Here is a tiny trained network, its code and every weight. The questions are about switching its units off for an input and a class, where a switched-off unit gives its printed mean instead of its output.

import numpy as np


def w(rows, s, z=0):
    codes = np.array(rows[::2]) - 128.0
    scale = np.full(codes.shape[1], s)
    scale[-1] = z or s
    return codes * scale


def norm(h):
    return h / np.sqrt((h * h).mean(-1, keepdims=True) + 1e-5)


def f(y):
    return np.maximum(y, 0)


def log_softmax(a):
    a = a - a.max(-1, keepdims=True)
    return a - np.log(np.exp(a).sum(-1, keepdims=True))


def net(x, mask):
    res = np.array(x, float).reshape(1, 7) / 4 @ E
    u = 0
    for l in range(2):
        y = f(norm(res) @ A[l][:, :-1].T + A[l][:, -1])
        res = res + np.where(mask[u : u + 11], y, B[l][:, -1]) @ B[l][:, :-1]
        u += 11
    return log_softmax(norm(res)[-1] @ U[:, :-1].T + U[:, -1])


A, B = {}, {}
E = w([
[193,156,63,202,99,233,199,108,79,130,217,57],'x0',
[245,151,255,85,194,72,147,129,168,174,143,108],'x1',
[198,227,130,125,154,143,157,109,103,117,217,100],'x2',
[152,132,211,105,167,61,52,151,152,150,65,150],'x3',
[115,69,97,131,74,135,112,25,194,91,56,104],'x4',
[164,113,157,239,160,165,167,49,187,105,195,85],'x5',
[55,158,47,181,105,94,49,147,103,79,167,156],'x6',
],0.0035)
A[0] = w([
[9,123,78,69,115,101,75,179,58,176,57,117,130],'0.n0',
[144,204,82,242,35,166,146,77,152,98,252,65,28],'0.n1',
[96,154,58,160,136,141,15,155,88,163,160,91,142],'0.n2',
[187,142,150,141,197,150,149,106,193,189,92,38,130],'0.n3',
[211,234,200,74,168,140,157,216,97,154,219,139,65],'0.n4',
[124,142,173,95,118,29,46,149,149,149,99,184,86],'0.n5',
[206,173,212,72,152,104,126,176,84,181,198,113,49],'0.n6',
[166,144,103,168,115,227,158,78,113,59,200,124,5],'0.n7',
[239,47,158,124,77,207,233,104,144,95,108,71,39],'0.n8',
[29,136,13,133,56,225,126,219,72,68,149,132,90],'0.n9',
[175,135,80,217,117,179,149,103,131,55,214,139,54],'0.n10',
],0.0042,0.0031)
B[0] = w([
[111,162,112,158,126,158,133,205,151,56,155,189,252],'0.n0',
[88,143,134,179,131,41,120,34,174,213,110,35,249],'0.n1',
[109,81,162,100,152,165,194,108,137,119,137,161,187],'0.n2',
[82,154,103,105,103,179,127,141,138,104,168,171,227],'0.n3',
[182,253,184,63,225,137,104,190,67,190,153,112,250],'0.n4',
[68,110,178,124,161,91,62,77,154,137,121,84,245],'0.n5',
[120,221,128,22,143,122,175,170,21,126,169,158,224],'0.n6',
[106,145,101,221,142,38,78,72,171,210,128,113,205],'0.n7',
[190,119,156,123,92,204,110,72,101,72,115,167,226],'0.n8',
[61,140,58,126,84,127,170,116,46,34,152,198,248],'0.n9',
[106,121,74,209,170,128,68,103,191,181,71,51,216],'0.n10',
],0.0059,0.0043)
A[1] = w([
[154,80,132,137,79,103,89,210,154,68,87,230,46],'1.n0',
[215,61,187,105,65,253,168,117,170,99,99,153,31],'1.n1',
[135,70,66,161,157,93,136,99,125,189,162,38,2],'1.n2',
[206,78,99,161,44,220,189,46,174,194,108,70,167],'1.n3',
[110,78,170,125,175,29,81,193,221,160,72,156,57],'1.n4',
[127,232,165,88,187,105,109,171,208,118,147,94,174],'1.n5',
[97,90,107,206,191,139,153,71,142,197,183,4,82],'1.n6',
[213,181,132,23,240,84,198,193,63,218,212,121,16],'1.n7',
[156,204,163,63,241,178,125,214,101,134,229,102,86],'1.n8',
[26,70,92,59,110,34,98,177,122,65,90,141,184],'1.n9',
[109,64,27,171,54,82,166,134,126,89,89,121,90],'1.n10',
],0.005,0.0027)
B[1] = w([
[147,207,140,118,185,136,193,60,120,219,157,66,181],'1.n0',
[184,59,179,15,194,220,131,152,143,11,173,69,156],'1.n1',
[104,155,77,206,199,70,71,86,204,204,212,51,169],'1.n2',
[169,106,122,92,209,137,137,129,192,107,230,44,204],'1.n3',
[170,95,152,158,60,45,56,25,208,82,61,143,208],'1.n4',
[159,118,183,140,82,122,152,175,68,180,19,147,241],'1.n5',
[84,174,56,120,189,34,106,103,184,253,145,75,216],'1.n6',
[108,229,192,30,208,37,225,232,48,212,22,180,254],'1.n7',
[193,197,221,49,149,115,222,178,66,213,48,142,253],'1.n8',
[178,68,124,200,46,167,100,170,116,87,157,157,250],'1.n9',
[85,182,109,112,150,151,169,194,28,201,148,149,187],'1.n10',
],0.0058,0.0063)
U = w([
[49,103,24,187,28,187,187,212,32,34,173,248,146],'0',
[254,29,195,21,198,219,164,76,213,36,202,47,3],'1',
[214,215,237,28,194,55,223,210,46,223,41,161,228],'2',
[99,170,20,211,202,60,166,41,200,224,229,32,176],'3',
[199,28,235,166,31,44,39,108,213,44,32,213,60],'4',
],0.0074,0.003)

Each question gives the input, the list of numbers given to net, and the class t.
The units are the neurons (one row each of A and B). Each row of codes is followed by its name. A weight is (code - 128) times the scale printed after its matrix; where a second scale follows, it is the last column's (A, B and U).
mask holds one flag per neuron, layer by layer. A switched-off neuron (its flag False) gives its mean, the last column of its row in B, instead of its output. The means were averaged over made-up inputs and are rounded, as every weight is.
A unit's drop is (log p(t) with every unit on - log p(t) with that unit switched off) / (log p(t) with every unit on - log p(t) with every unit switched off).
The circuit of an input: a set's keep is (log p(t) with only the set's units on - log p(t) with every unit switched off) / (log p(t) with every unit on - log p(t) with every unit switched off). Starting from the 12 units with the biggest drops (on a tie, the unit counted first), units are removed one at a time, each time the one whose removal leaves the highest keep (on an exact tie, the one counted first), for as long as the keep stays at least 0.8.
units of the circuit, in order: the units of the circuit, biggest drop first
unit that matters most: the unit with the biggest drop
top k neurons: the k neurons with the biggest drops, biggest first
k most important neurons of layer l: the k neurons of layer l with the biggest drops, biggest first
drop when u is switched off: that unit's drop, to one decimal
input [1,-2,0,3,-7,1,8], class 0: units of the circuit, in order : (0.n9 1.n7)
input [2,-2,0,-4,1,0,-6], class 3: unit that matters most : 0.n7
input [6,4,-8,6,0,-1,-4], class 1: units of the circuit, in order : (0.n4 0.n8 1.n1 1.n7)
input [-2,-4,4,0,6,7,-8], class 1: 2 most important neurons of layer 1 : (1.n1 1.n3)
input [6,-7,7,6,5,-5,-7], class 1: 3 most important neurons of layer 0 : (0.n8 0.n5 0.n10)
input [5,1,5,2,-2,5,-1], class 3: 4 most important neurons of layer 0 : (0.n1 0.n10 0.n7 0.n0)
input [8,6,-8,-8,0,2,-5], class 3: 3 most important neurons of layer 0 : (0.n7 0.n1 0.n10)
input [-2,4,-2,-2,1,4,-4], class 1: top 2 neurons : (0.n4 0.n8)
input [3,-2,-1,-7,8,-3,3], class 3: 3 most important neurons of layer 0 : (0.n1 0.n10 0.n7)
input [-8,-3,5,-8,-4,3,3], class 0: 2 most important neurons of layer 0 : (0.n9 0.n5)
input [5,6,-6,-1,8,3,1], class 1: top 2 neurons : (0.n8 1.n1)
input [-1,3,-5,3,-4,-6,6], class 4: 2 most important neurons of layer 0 : (0.n4 0.n5)
input [1,4,0,3,3,6,-4], class 1: 2 most important neurons of layer 0 : (0.n8 0.n4)
input [2,-5,4,-2,6,-3,3], class 0: units of the circuit, in order : (0.n9)
input [2,2,7,1,8,-4,-2], class 1: top 2 neurons : (0.n8 0.n4)
input [3,0,3,6,7,6,-4], class 1: top 2 neurons : (0.n8 1.n1)
input [-1,3,-4,3,3,-7,-8], class 4: drop when 0.n4 is switched off : 0.4
input [-5,-7,3,4,4,2,-8], class 1: drop when 1.n1 is switched off : 0.2
